Below are the code and all the weights of a small trained network. Each question names an input and a target symbol and asks about switching units off, where a switched-off unit gives its printed mean instead of its output.

import numpy as np


def w(rows, s, z=0):
    codes = np.array(rows[::2]) - 128.0
    scale = np.full(codes.shape[1], s)
    scale[-1] = z or s
    return codes * scale


def norm(h):
    return h / np.sqrt((h * h).mean(-1, keepdims=True) + 1e-5)


def f(y):
    return y / 2 * (1 + np.tanh(0.7978845608 * (y + 0.044715 * y**3)))


def softmax(a):
    e = np.exp(a - a.max(-1, keepdims=True))
    return e / e.sum(-1, keepdims=True)


def log_softmax(a):
    a = a - a.max(-1, keepdims=True)
    return a - np.log(np.exp(a).sum(-1, keepdims=True))


def net(x, mask):
    ids = ['ΞΠΨαβγζημστφ'.index(c) for c in x.split()]
    T = len(ids)
    res = E[ids] + P[:T]
    u = 0
    for l in range(2):
        q, k, v = (norm(res) @ M[l].T for M in (Q, K, V))
        z = softmax(np.where(np.tri(T) > 0, q @ k.T / 3**0.5, -1e9)) @ v
        res = res + np.where(mask[u], z, O[l][:, -1]) @ O[l][:, :-1]
        u += 1
        y = f(norm(res) @ A[l][:, :-1].T + A[l][:, -1])
        res = res + np.where(mask[u : u + 4], y, B[l][:, -1]) @ B[l][:, :-1]
        u += 4
    return log_softmax(norm(res)[-1] @ U[:, :-1].T + U[:, -1])


Q, K, V, O, A, B = {}, {}, {}, {}, {}, {}
E = w([
[84,67,148,107,178,249],'Ξ',
[107,142,117,112,128,135],'Π',
[125,116,111,135,117,129],'Ψ',
[125,133,111,152,100,141],'α',
[132,177,127,137,113,109],'β',
[124,197,116,111,153,119],'γ',
[176,142,88,165,132,137],'ζ',
[124,137,129,122,146,117],'η',
[97,181,90,164,102,137],'μ',
[184,138,89,178,131,130],'σ',
[82,123,151,149,98,61],'τ',
[135,94,125,190,84,70],'φ',
],0.019)
P = w([
[197,59,172,48,84,100],'0',
[86,122,41,112,91,140],'1',
[79,137,45,141,96,134],'2',
[72,151,63,162,100,125],'3',
[102,176,183,171,105,129],'4',
[96,158,195,187,120,138],'5',
[97,158,197,204,129,143],'6',
[79,166,188,221,151,146],'7',
[69,162,182,236,163,149],'8',
[75,178,194,236,169,128],'9',
[71,180,196,244,167,130],'10',
[62,170,204,254,163,133],'11',
],0.01)
Q[0] = w([
[42,122,104,158,96,218],'0.h0',
[229,61,224,18,118,179],'0.h0',
[166,176,254,134,48,187],'0.h0',
],0.0064)
K[0] = w([
[155,131,159,146,237,156],'0.h0',
[138,154,72,143,127,2],'0.h0',
[85,119,14,109,204,118],'0.h0',
],0.0081)
V[0] = w([
[102,34,121,121,174,190],'0.h0',
[120,158,185,155,144,169],'0.h0',
[132,127,141,113,2,211],'0.h0',
],0.0086)
O[0] = w([
[180,111,254,110,125,152,221],'0.h0',
[110,153,203,177,158,132,177],'0.h0',
[106,234,177,115,13,250,255],'0.h0',
],0.008,0.0034)
A[0] = w([
[118,149,119,80,91,141,4],'0.n0',
[205,149,251,120,147,71,61],'0.n1',
[148,47,113,165,170,181,254],'0.n2',
[44,150,73,254,147,150,9],'0.n3',
],0.0091,0.0057)
B[0] = w([
[79,118,120,129,132,132,105],'0.n0',
[59,69,1,148,172,250,228],'0.n1',
[147,211,108,150,106,145,215],'0.n2',
[156,185,174,76,188,45,252],'0.n3',
],0.0087,0.0042)
Q[1] = w([
[152,176,146,71,76,96],'1.h0',
[116,167,122,166,105,149],'1.h0',
[141,139,251,172,206,132],'1.h0',
],0.017)
K[1] = w([
[109,134,11,35,37,166],'1.h0',
[83,105,121,236,94,106],'1.h0',
[44,225,132,254,178,110],'1.h0',
],0.0097)
V[1] = w([
[109,105,140,81,209,177],'1.h0',
[192,207,99,147,158,169],'1.h0',
[249,111,98,171,118,148],'1.h0',
],0.017)
O[1] = w([
[195,48,110,195,93,173,14],'1.h0',
[7,64,74,161,95,148,254],'1.h0',
[59,64,158,117,210,159,62],'1.h0',
],0.017,0.0058)
A[1] = w([
[63,171,147,131,204,106,252],'1.n0',
[181,197,181,152,133,196,206],'1.n1',
[172,32,146,135,170,156,186],'1.n2',
[98,127,197,180,41,252,111],'1.n3',
],0.012,0.011)
B[1] = w([
[170,88,144,174,147,134,248],'1.n0',
[151,108,136,178,80,120,189],'1.n1',
[156,78,118,5,115,103,139],'1.n2',
[139,173,105,125,196,126,209],'1.n3',
],0.023,0.017)
U = w([
[163,128,131,113,134,170,96],'Ξ',
[156,111,144,150,10,161,209],'Π',
[168,55,254,185,123,183,1],'Ψ',
[55,206,190,152,123,187,55],'α',
[95,190,110,84,166,70,122],'β',
[165,66,12,149,143,33,84],'γ',
[53,77,157,127,126,150,178],'ζ',
[170,66,125,71,107,93,231],'η',
[66,185,53,120,90,132,171],'μ',
[64,85,154,113,128,133,196],'σ',
[203,189,134,75,157,77,114],'τ',
[143,166,199,89,215,89,94],'φ',
],0.0098,0.0043)

Each question gives the input, a string of symbols that net reads in full, and the target symbol t.
The units are the heads (3 rows each of Q, K, V and O) and the neurons (one row each of A and B). Each row of codes is followed by its name. A weight is (code - 128) times the scale printed after its matrix; where a second scale follows, it is the last column's (O, A, B and U).
mask holds one flag per unit, layer by layer, with each layer's heads first. A switched-off unit (its flag False) gives its mean, the last column of its rows in O or B, instead of its output. The means were averaged over made-up inputs and are rounded, as every weight is.
A unit's drop is (log p(t) with every unit on - log p(t) with that unit switched off) / (log p(t) with every unit on - log p(t) with every unit switched off).
The circuit of an input: a set's keep is (log p(t) with only the set's units on - log p(t) with every unit switched off) / (log p(t) with every unit on - log p(t) with every unit switched off). Starting from all 10 units, units are removed one at a time, each time the one whose removal leaves the highest keep (on an exact tie, the one counted first), for as long as the keep stays at least 0.8.
units of the circuit, in order: the units of the circuit, biggest drop first
unit that matters most: the unit with the biggest drop
top k neurons: the k neurons with the biggest drops, biggest first
k most important neurons of layer l: the k neurons of layer l with the biggest drops, biggest first
input φ Ξ Π β τ Π γ γ φ μ Π, target Ψ: units of the circuit, in order : [1.n0, 1.n3]
input Π η γ γ σ μ η, target γ: unit that matters most : 0.h0
input μ η β, target μ: units of the circuit, in order : [0.h0, 1.h0]
input Π η Π Π η Ψ, target Π: units of the circuit, in order : [1.h0, 1.n3, 0.h0, 0.n2]
input γ γ α Ξ Π φ Π β σ η, target ζ: units of the circuit, in order : [0.h0, 1.h0, 0.n1]
input σ Π γ ζ β, target Π: units of the circuit, in order : [0.h0, 1.n3]
input Π ζ α, target Π: 2 most important neurons of layer 1 : [1.n3, 1.n1]
input τ Π Π μ α ζ, target Π: top 3 neurons : [1.n3, 0.n3, 0.n2]
input Ξ φ ζ, target Ψ: units of the circuit, in order : [1.h0, 0.h0, 1.n0]
input Ξ γ γ γ β, target μ: top 2 neurons : [0.n1, 1.n0]
input φ γ α ζ Π Π γ Ξ, target μ: units of the circuit, in order : [1.h0, 1.n0, 1.n3]
input τ τ Ξ ζ, target Π: units of the circuit, in order : [1.h0, 1.n1, 0.h0, 1.n3]
input β γ γ, target β: top 3 neurons : [0.n1, 1.n1, 0.n2]
input Ψ Ψ η γ, target Ψ: units of the circuit, in order : [1.h0, 1.n3, 0.n3]
input Ξ φ Π, target Ψ: units of the circuit, in order : [0.h0]
input γ γ μ, target γ: 3 most important neurons of layer 0 : [0.n3, 0.n2, 0.n1]
input Ψ ζ μ φ, target Ψ: top 2 neurons : [1.n3, 1.n0]
input μ γ γ, target μ: top 2 neurons : [1.n3, 1.n1]
input Π γ τ β Ξ, target Π: top 3 neurons : [0.n1, 1.n1, 0.n2]
input γ Ξ Π φ τ Ξ, target Π: top 3 neurons : [1.n1, 0.n1, 1.n0]
input φ μ Ψ, target φ: units of the circuit, in order : [1.h0]
input μ ζ Ξ φ μ τ Π, target Π: top 4 neurons : [1.n1, 0.n1, 0.n2, 1.n0]
input Ψ Ψ Π Π ζ τ γ, target Π: units of the circuit, in order : [1.n3, 1.h0]
input φ β Ξ τ, target Π: top 4 neurons : [0.n1, 1.n1, 1.n3, 1.n0]
input α Ψ ζ γ, target α: 2 most important neurons of layer 0 : [0.n1, 0.n3]
input Π φ Ξ, target Ψ: 2 most important neurons of layer 0 : [0.n1, 0.n2]
